Rows are numbered. After the first five, each row is followed by the numbers of the four nearest rows among all rows above it, by straight-line distance, nearest first.
1: [ 0.07 -0.34 -0.69  1.74  1.65  0.95  0.16 -0.98 -0.38 -1.12  0.47 -0.36
 -0.27 -0.72  0.98 -0.01 -0.24 -1.08 -3.71  0.03  0.51 -1.00  2.22 -1.03
 -0.89 -1.76 -0.70  0.41 -0.76  0.36 -1.23  0.81]
2: [-0.24 -1.59 -1.16  1.62  0.08  2.81  0.02 -0.80  0.26 -1.92  0.57  0.49
  0.81 -0.31  1.48  3.75 -2.05 -1.31  0.35 -0.38  2.68 -0.15  2.68 -0.87
  0.26 -1.56  1.21 -0.99 -1.40  0.72  0.60 -1.24]
3: [ 1.78 -0.86  0.56  0.44 -0.23  0.20  1.86  2.44 -1.36  2.19  0.83  0.35
  1.41 -1.82 -1.31 -2.04  0.03 -0.65 -0.50  1.11  1.27 -2.20  1.28 -0.45
  0.59 -2.51 -1.15  0.62 -0.96  0.20 -0.43  0.01]
4: [ 1.89  0.50  2.49 -1.69 -0.86  1.04  1.79  0.86 -0.76  4.79  1.54  3.64
  3.07  0.58  0.08  2.35  0.79 -0.40  4.06  0.89 -1.14  4.73 -0.97  1.06
 -0.20 -2.48  2.70  0.92 -0.83  4.83  0.18  1.62]
5: [-0.97 -0.38  0.15  0.30 -0.39 -0.72  1.70  0.99 -0.24  1.84  0.90  0.46
 -0.57 -2.02  1.21  0.17 -1.55 -0.65  1.95 -0.89  0.96  0.15 -0.11  1.32
 -2.36  0.03  2.11 -0.66 -1.02  2.15 -1.54  0.05]
6: [ 1.92 -1.70 -4.59  2.24  0.88  1.74  3.56 -0.01 -0.68 -3.00  0.37  0.69
  2.86 -2.32  4.49  2.56 -4.12 -2.49  1.91  1.28  0.77 -0.42 -0.22 -0.42
 -2.10 -4.20  0.81 -1.18  0.48  4.18 -0.39 -0.13] : 2 5 1 3
7: [ 3.37  2.64  4.72  1.13 -2.45  0.33 -1.41  1.50 -0.68  5.03  0.35  1.21
  3.52 -1.73 -0.48 -2.18 -0.96 -3.28  1.14 -1.37 -1.33 -5.89  5.35  1.44
 -1.62 -2.74 -0.87  0.41 -0.89  1.87  2.41 -1.28] : 3 5 1 2
8: [ 1.62  2.45  2.30 -1.48 -0.80  1.44  0.37  1.36  1.28  2.56  1.04  2.94
  3.39 -1.41  1.51 -2.55 -0.87 -1.45  2.88  1.24 -0.78  1.66  2.91  2.67
  1.13 -1.67  0.69 -0.58  0.34  2.37  1.16 -1.04] : 4 3 5 7
9: [ 0.02 -1.15  0.22 -0.07  0.93  0.44  1.43 -0.04 -1.49  1.14  4.09  1.58
  2.15 -1.18 -1.10 -3.06 -0.92 -1.15 -1.84 -0.01  2.09 -1.21  3.08 -1.64
 -0.14 -2.38 -0.25 -1.60  1.21 -0.99  1.35 -0.73] : 3 1 2 5
10: [-0.76  0.56  0.37 -0.03 -2.35  2.63  2.09 -2.93 -0.82 -1.86  1.28  0.07
  1.00 -0.87  2.04  2.14 -0.82  2.22 -0.11 -1.65  0.20 -1.68  1.75  1.46
 -0.44 -2.94  0.64 -0.58 -0.31  2.50  0.78 -0.78] : 2 1 5 3
11: [ 1.24  0.65  1.52  0.64 -0.95  2.78  0.31  2.13 -0.46  1.71 -0.70  0.22
  1.72 -1.48 -0.24  0.03 -1.66 -2.34  1.35 -1.19  0.58 -0.17  1.12  1.17
 -1.52 -1.09  0.63 -0.17  0.28  0.70 -2.68 -0.01] : 5 3 8 1
12: [ 1.45 -1.78 -2.15  3.06 -0.49  2.50  1.62 -1.93 -0.63 -2.03  1.27  0.20
 -0.19 -1.75  3.05  1.87 -1.33 -1.82  0.16  0.20  0.41 -1.14  1.15  0.25
  0.24 -3.73  0.79 -1.24  1.53  0.60 -0.37 -2.62] : 2 10 6 1
13: [ 0.12 -1.10 -1.52  1.95  1.46  2.93  1.80 -0.54 -0.49 -1.81  0.39 -0.27
  0.68 -0.08  2.12  0.36 -2.63 -3.20 -0.53 -0.02  0.20  0.56 -0.07  0.02
 -0.53 -2.38  1.19 -0.60  0.21  1.83 -0.64 -1.70] : 12 2 1 6
14: [-1.03 -1.67 -1.54  1.68 -0.33  0.53 -1.07  0.38 -0.15 -0.05  3.90  0.50
  2.08 -0.02 -1.01 -3.18 -3.27 -0.68 -0.32 -0.16  1.84 -3.12  2.91 -2.93
  2.70 -1.14 -0.50 -0.53  0.43  0.09  1.90  1.02] : 9 3 1 2
15: [ 0.91  1.78  0.18  0.80  0.50  1.52 -1.50 -1.59  0.21  1.01  2.31  2.57
  2.83 -0.50 -0.54 -3.03 -2.36 -0.99  1.67  0.54 -0.26 -2.42  3.76  0.29
  1.68 -2.16  0.60 -1.61  1.11 -0.06  0.18 -1.39] : 9 14 8 3
16: [ 0.83 -1.94 -1.46  1.62 -0.49  2.04 -1.05 -0.73 -0.86  1.36  0.70  0.59
 -0.39 -0.65  0.42  5.54 -1.24 -0.30  1.96  0.33  3.30  4.81  0.53 -0.57
  1.88 -6.03  0.45 -1.06  0.04  0.77  1.97  1.73] : 2 12 13 10
17: [ 0.41  1.41 -1.32  3.00 -0.91  2.53  2.56 -3.20  1.71 -2.04  2.61  1.00
  0.50 -1.76  2.87  3.53 -4.70 -0.29 -1.10 -0.27  1.31 -4.86  1.59  3.82
 -1.25 -4.41  1.20 -2.82  0.57  3.37  1.09 -1.41] : 10 12 2 13
18: [ 0.93  0.28  2.12  1.12 -1.23  2.80  0.65  2.05 -0.37  1.35 -1.70  2.09
  1.91 -1.52 -0.88 -2.81 -0.75  0.57  1.49  1.02  1.45 -4.06  1.59  0.76
  0.57 -0.32 -1.47 -0.16  0.34 -1.06  0.21 -2.06] : 3 11 15 9
19: [ 0.97  1.08  2.04 -0.01 -1.56  0.74  2.68  1.71 -1.26  4.00  1.32  2.08
  2.81 -1.44  0.85  3.06 -0.83 -2.54  5.91 -1.05 -0.89  5.00 -1.54  1.14
 -1.26 -2.00 -0.07  1.03 -2.49  4.63 -1.28  1.70] : 4 5 11 8
20: [ 1.96 -1.40 -1.28  1.26 -0.22  1.11  0.04 -1.19 -1.56 -0.20  1.51 -1.24
 -0.27 -1.75  1.10  1.41 -2.36 -0.77 -1.12  0.16 -0.07 -0.22  1.68  1.07
 -0.28 -1.91  1.41 -1.16 -0.93  1.03 -0.47  0.46] : 1 13 12 2
21: [ 0.59 -1.39 -0.10  0.67 -0.72  0.14 -1.97  0.56 -1.06  0.94  2.16 -0.74
  2.34 -1.29 -2.27 -1.45  0.68 -0.83 -2.03 -0.14  2.01 -4.43  2.97 -1.08
  1.55 -2.14 -1.55  0.61  1.12 -2.46  0.93 -1.56] : 9 3 14 18
22: [-0.08 -2.57  0.31 -0.04  0.40 -0.90  3.92  0.48 -1.79 -0.04  1.18  0.21
  1.89 -1.66 -1.65 -1.98 -1.80 -0.41  0.88 -0.26  0.40 -2.36  0.35 -0.87
  0.28 -2.49 -0.26  2.06  0.04  1.52  0.71  0.17] : 3 9 5 14
23: [ 0.34  0.77  0.20  0.37 -0.73  1.25  0.93 -0.18 -0.46  1.51 -1.24 -0.32
 -0.84 -0.47  0.60  1.59 -1.99 -2.01  0.97  0.63  0.13  0.71 -0.85  1.19
 -0.95 -0.21  0.10  1.24 -1.14  1.67 -1.77 -0.05] : 5 11 20 13
24: [ 0.26 -0.70 -2.07  1.34  0.14  2.09 -1.73 -0.80 -1.42 -2.73  1.34  1.66
  0.43 -0.64  0.65  3.77 -1.21 -0.72 -0.49 -0.54  1.05 -0.24  1.08  1.31
  0.52 -2.08 -1.87 -0.71 -0.15 -0.14  2.19  2.02] : 2 20 1 12
25: [ 1.41 -2.10 -1.00 -0.61 -0.04  1.01 -2.89 -0.32 -0.52  0.55 -2.06  2.05
  2.24 -0.47 -0.77  0.70 -0.29 -1.79  1.48  0.54 -0.27  2.61  0.97  0.32
  1.08 -2.05  1.59  0.93 -0.35  0.47 -0.19  1.37] : 23 11 20 24
26: [ 1.29  0.30 -0.30 -1.02  0.21  1.90  1.98  1.54 -1.54  0.98 -1.14  0.43
  2.57 -1.21 -0.15  4.32 -1.10 -1.95  2.47  1.08  0.64  4.79 -0.07  0.49
 -0.50 -0.97  1.10  1.22 -2.03  1.86 -0.38 -0.44] : 23 19 25 11
27: [ 1.37  0.67  2.69  0.07 -0.08 -0.05  3.88  0.07 -1.59  1.68 -1.77  1.00
  1.65 -0.77 -0.60 -1.20  0.31  1.08  0.65 -0.41 -0.14 -1.50 -0.54  0.24
  0.67  0.80 -0.82 -0.56  0.28 -0.54 -0.28  0.38] : 3 18 22 11
28: [-1.98  1.84 -0.87  2.58 -1.41  0.95  2.40 -2.61  1.29 -1.64  2.58  0.74
  0.00 -0.97  2.56  2.44  1.04  0.52 -1.37 -0.83  1.52 -2.11  0.11  3.00
  0.15 -2.33 -0.53 -0.49  0.28  1.23  1.52 -2.76] : 10 12 17 2
29: [ 0.91 -0.08 -1.08  2.71  0.05 -0.31  0.30 -2.00  0.75 -2.27  3.10 -0.06
 -2.18 -1.64  2.48  0.49 -0.74 -0.50 -1.65 -0.14  0.30 -3.47  0.39  0.33
  2.80 -3.20 -0.13  1.70  1.04  1.12  1.17 -0.69] : 12 28 1 20
30: [ 0.45  0.73 -0.56  0.29  1.12  2.81  0.16 -2.57 -0.89 -2.86  1.50  0.79
 -0.56  0.32  1.44  1.08 -0.02  0.91 -0.38  2.11 -0.84  0.13  0.98 -0.51
  0.23 -0.48 -1.25 -0.41  0.78 -2.02  1.13 -0.25] : 24 1 20 2
31: [-0.27 -1.60 -2.36  0.41  0.00  1.19 -1.20 -1.42  0.26 -0.55  1.01 -0.36
  1.84  0.48  2.17  1.05 -3.26 -1.32 -1.87 -0.01  0.64 -1.83  2.65  0.36
 -0.55 -3.41  1.22 -1.72 -1.26 -0.75  0.53  1.47] : 20 2 1 24
32: [-0.38 -0.54 -0.16 -1.49 -2.16 -2.93  1.77 -0.40  1.43  3.01  2.56  1.04
  2.21 -1.39  0.21 -0.38  0.19 -1.43 -1.54 -1.17  1.17 -1.86  0.76 -2.32
 -1.60 -2.20 -1.20  0.91  0.13  2.20  0.31  0.81] : 3 22 9 5
33: [ 1.45 -1.54 -0.37  0.91 -0.44  1.40 -1.10 -0.38 -0.75 -0.34  0.65  0.73
 -0.41 -0.74  1.98  3.49  0.84  1.10  0.67 -0.48  2.35  2.01 -1.10 -0.65
  2.11 -2.52  0.20 -1.19  0.81 -0.36  0.91  0.97] : 16 24 2 20
34: [ 0.25 -2.04  0.64  2.07 -0.34  1.98  2.14 -1.05  0.02  2.51  0.37  0.25
  1.08 -1.66  2.35  0.96 -3.85 -2.66  3.50 -0.83  2.25  0.84 -0.15  0.73
 -1.24 -2.73  0.45 -0.02 -1.29  2.60  0.30 -0.13] : 5 23 13 11
35: [-0.08 -0.69 -1.17  1.65 -0.41  0.31  3.74 -1.50 -1.60  0.22  2.57  2.60
  0.64 -0.99  0.11 -1.07 -1.85  0.50 -0.28 -1.70  0.02  1.36  1.75  1.32
 -0.62  0.06  0.57 -1.89  0.08  2.77  0.89  0.75] : 5 20 10 22
36: [ 0.55 -1.25 -2.04  1.29  1.43  1.74  1.49  0.68 -0.54 -0.25  1.77  0.24
  0.31 -0.56  1.20  2.97 -4.74 -2.89 -0.02  0.64  1.26 -1.51  0.47  1.25
 -0.38 -2.91  0.85 -0.26 -0.88  1.64 -0.77 -1.47] : 13 20 2 12
37: [ 0.56 -0.27  2.25  1.10 -2.76  0.23  0.51 -0.78 -1.07  3.61  2.33  4.09
  3.82 -1.99  2.53 -4.03 -1.20 -2.33  4.28  1.29  0.38 -0.89  2.60  1.14
  3.16 -1.17  0.32  0.66  0.76  1.01  2.08  0.10] : 8 15 18 3
38: [ 3.46  1.39  0.48  0.73 -1.79  0.19  6.27  2.74 -1.45  1.31 -1.08  0.26
  2.30 -0.29 -0.41  0.90 -0.26 -1.18  1.42  0.67 -0.78  1.39 -2.50 -0.39
 -3.18 -0.71  2.25  2.98 -0.03  6.01 -2.67  0.81] : 23 26 19 5
39: [ 1.91 -2.07 -1.34  0.80 -1.49  0.96  5.84  3.16 -2.89 -1.15 -1.32  0.50
  2.34 -0.99 -0.49 -0.69 -0.90  1.06  0.04  1.13  1.25 -0.76 -0.92 -1.14
 -0.93 -0.83 -0.46  1.14 -0.01  3.51 -0.86  2.14] : 22 38 3 27
40: [ 1.44 -0.34  0.06 -0.90  0.94  2.41 -0.43 -0.49  1.68 -1.07 -0.10  0.39
  0.49 -1.47  0.27  2.98 -0.68  0.55  0.36 -0.87  1.65  3.23  0.99  1.07
  1.78 -1.17  0.76 -0.78  0.21 -0.46  2.50 -0.36] : 33 2 24 25
41: [ 1.70 -0.55  1.01  0.48 -2.08  2.75  3.50  0.37 -1.43 -0.68 -0.44  1.11
  0.43 -1.31 -0.55  2.43  0.59  0.44  3.14  2.57 -1.00  1.78 -0.08  0.94
 -1.13  0.10 -0.12 -0.33  0.67  0.15 -0.14 -0.46] : 23 26 27 11
42: [ 0.47  1.33  0.61  0.85 -1.75  1.73 -0.71  0.68  0.21  1.65  0.80  1.51
  2.20  0.32  0.15  0.79  0.34 -1.87  2.06  0.12 -0.26  2.45  2.55  1.42
 -0.40 -0.14  0.19  0.41 -0.46  2.26 -0.96  1.46] : 11 23 25 8
43: [-1.10 -1.92 -0.74  0.89 -0.86  0.85 -2.15 -0.44  0.03 -2.24  0.10  0.22
  0.39 -0.53  1.25  3.22 -2.06 -1.30 -0.77  0.16  3.47 -2.12  1.32 -0.34
 -0.12 -3.65 -0.96 -0.85  0.08  0.73 -0.99 -0.30] : 2 31 24 36
44: [ 2.22 -0.37  1.76  0.11 -0.10  0.30  0.78  1.90 -0.64  2.67  0.16  1.05
  3.29 -1.85  0.32 -0.35 -0.67 -1.40 -0.37 -0.22 -0.31 -1.20  1.83 -0.50
  0.11 -0.77  2.29  0.64 -0.72  1.16  0.29  2.34] : 3 11 42 27
45: [-0.17 -0.97 -1.26  0.57 -0.99  0.70 -0.19  0.60  0.95  0.65  0.20  0.95
 -1.94 -0.83  3.68  4.08  0.29  2.32  2.17 -0.69  3.95  0.55 -0.60  0.73
  0.24 -5.84 -0.69 -1.50 -0.42  0.70  2.39 -0.18] : 33 16 43 40
46: [-0.28 -2.10 -0.48 -0.14  0.47  2.40 -1.45  0.63 -0.80  0.22  0.18  0.72
  0.93 -0.96 -0.28  2.77 -2.07  0.21  0.47  0.57  0.28  1.79  0.04 -1.36
  0.08 -1.68  0.84 -0.24 -1.65 -0.78  0.53  1.36] : 25 33 40 2
47: [ 0.73 -0.98 -2.73  0.79 -0.27  3.27 -0.27 -0.96  0.67  1.01  0.11 -0.07
 -0.89  0.07  3.09  4.92  0.43  2.23  1.48 -1.22  6.04 -0.83  1.14  1.62
  1.71 -4.24 -0.39 -0.88  0.47  1.04  2.66  0.40] : 45 33 16 2
48: [ 1.00  1.88  0.58 -0.76 -0.10  1.01  4.54  0.51 -0.43  1.82 -2.08  0.56
  1.36 -0.35 -0.77 -0.80  1.42 -0.57  0.92  0.33  0.44  0.25 -2.02 -0.63
 -1.40  2.08 -0.89  0.63  0.45  2.69 -1.73  1.48] : 27 23 38 39
49: [ 1.48  0.76  1.26  1.03 -1.25  2.21  1.24  1.24 -2.06  2.08 -0.18  0.83
  0.62 -1.50  0.62 -0.59 -2.15 -1.48  1.43  0.56  0.64  1.73  1.53  0.67
 -1.88  1.22  0.86  0.17 -0.90  1.22 -2.61  0.58] : 11 23 42 5
50: [ 1.08 -1.62  1.13 -0.42  0.60 -2.83  4.59  2.61 -1.47  1.87  2.20  1.44
  2.04 -2.38  1.86 -1.73  1.82  0.19 -0.86 -1.55  2.48 -0.80  0.45 -2.03
  1.83 -2.34 -0.99 -0.06  0.95 -0.19  0.67  1.04] : 3 22 32 9
51: [ 0.16 -1.91 -1.55  0.32  0.02  3.11  2.18 -2.17  0.43 -3.54  1.19 -0.30
 -0.79 -1.13  2.71  2.89 -2.52 -3.19  1.64 -0.28 -0.12 -0.51  0.58  1.15
  2.47 -1.61 -0.75 -1.05  0.34 -0.54  0.72 -3.78] : 12 13 2 36
52: [ 0.89  0.25 -0.07  0.08 -0.22  3.37  4.83  4.66 -1.08  1.80  0.48  0.51
  1.90 -0.74 -1.18  1.60 -1.82 -1.50  0.58  0.71 -0.32 -0.52  0.50  1.58
 -4.04  0.64 -1.19  0.38  0.58  2.24 -0.79  0.52] : 11 49 48 39
53: [-0.64 -1.85 -1.89  0.56 -0.39  2.56 -1.23  0.39  0.11  1.86  1.03  0.82
 -0.31 -0.19  1.46  5.26 -0.81  1.58  2.84 -1.20  4.51  1.71 -0.37  2.06
 -1.09 -4.71 -0.59 -0.78 -1.34  2.37  1.74  2.16] : 45 47 16 33
54: [-2.03  0.16 -1.11  2.73 -0.09  1.51  0.86 -3.12  0.53 -2.17  2.32  0.48
 -1.19  0.28  2.35  1.27 -0.08  1.11 -2.05 -0.49 -0.42 -1.81 -0.63  1.97
  1.44 -0.17 -1.56 -2.14  1.48 -0.75  2.68 -1.03] : 28 30 29 24
55: [-1.00 -0.31  0.68  0.33  0.05  0.25  0.79  0.48 -0.68  0.23  0.26  1.15
  0.51  0.11 -0.82  1.16  0.04  0.25  0.34  0.67  0.26  0.95 -0.93  0.04
 -1.50 -0.46 -1.03  0.03 -0.43  0.85 -0.28  1.56] : 23 46 5 42
56: [ 0.02 -1.99 -2.65  1.44  0.34  4.66  0.10 -1.26 -2.09 -1.76  1.80 -0.97
  1.22  0.39 -0.43  0.66 -3.53 -0.24 -3.85  0.32 -0.58 -0.26  3.02 -0.57
 -0.78 -1.83 -0.09 -0.38 -0.32 -2.13  0.47  0.72] : 31 1 20 30
57: [-0.76 -0.09 -2.68  1.13  0.07 -0.98 -1.83 -0.88 -0.39 -1.93 -0.12  0.63
 -0.36 -0.14  0.93  3.24  0.77  2.28 -2.21 -0.01  1.01 -1.17 -0.44 -0.48
  0.58 -1.71 -0.16 -1.99  1.28 -0.64  0.41 -0.44] : 33 24 43 54
58: [-0.44  0.50 -2.34  0.20 -0.03 -2.43 -2.77 -0.01 -0.48 -2.24  1.22  2.19
  2.11 -1.69  2.03 -0.98 -1.62 -2.57  2.76  1.80  0.08 -3.38  4.93  0.00
  1.43 -1.74  0.79 -0.83  0.08  1.89  1.89 -0.30] : 15 14 31 43
59: [-1.99  1.05 -0.81  1.02 -2.24 -0.09  2.89 -0.14  0.86 -0.35  1.52  1.27
  0.01  0.50  2.08  3.71 -0.91  1.80 -1.62 -2.79 -0.42 -3.13  0.71  2.16
 -2.31 -0.11  0.65 -0.35  0.65  0.60  1.70 -1.16] : 28 10 54 57
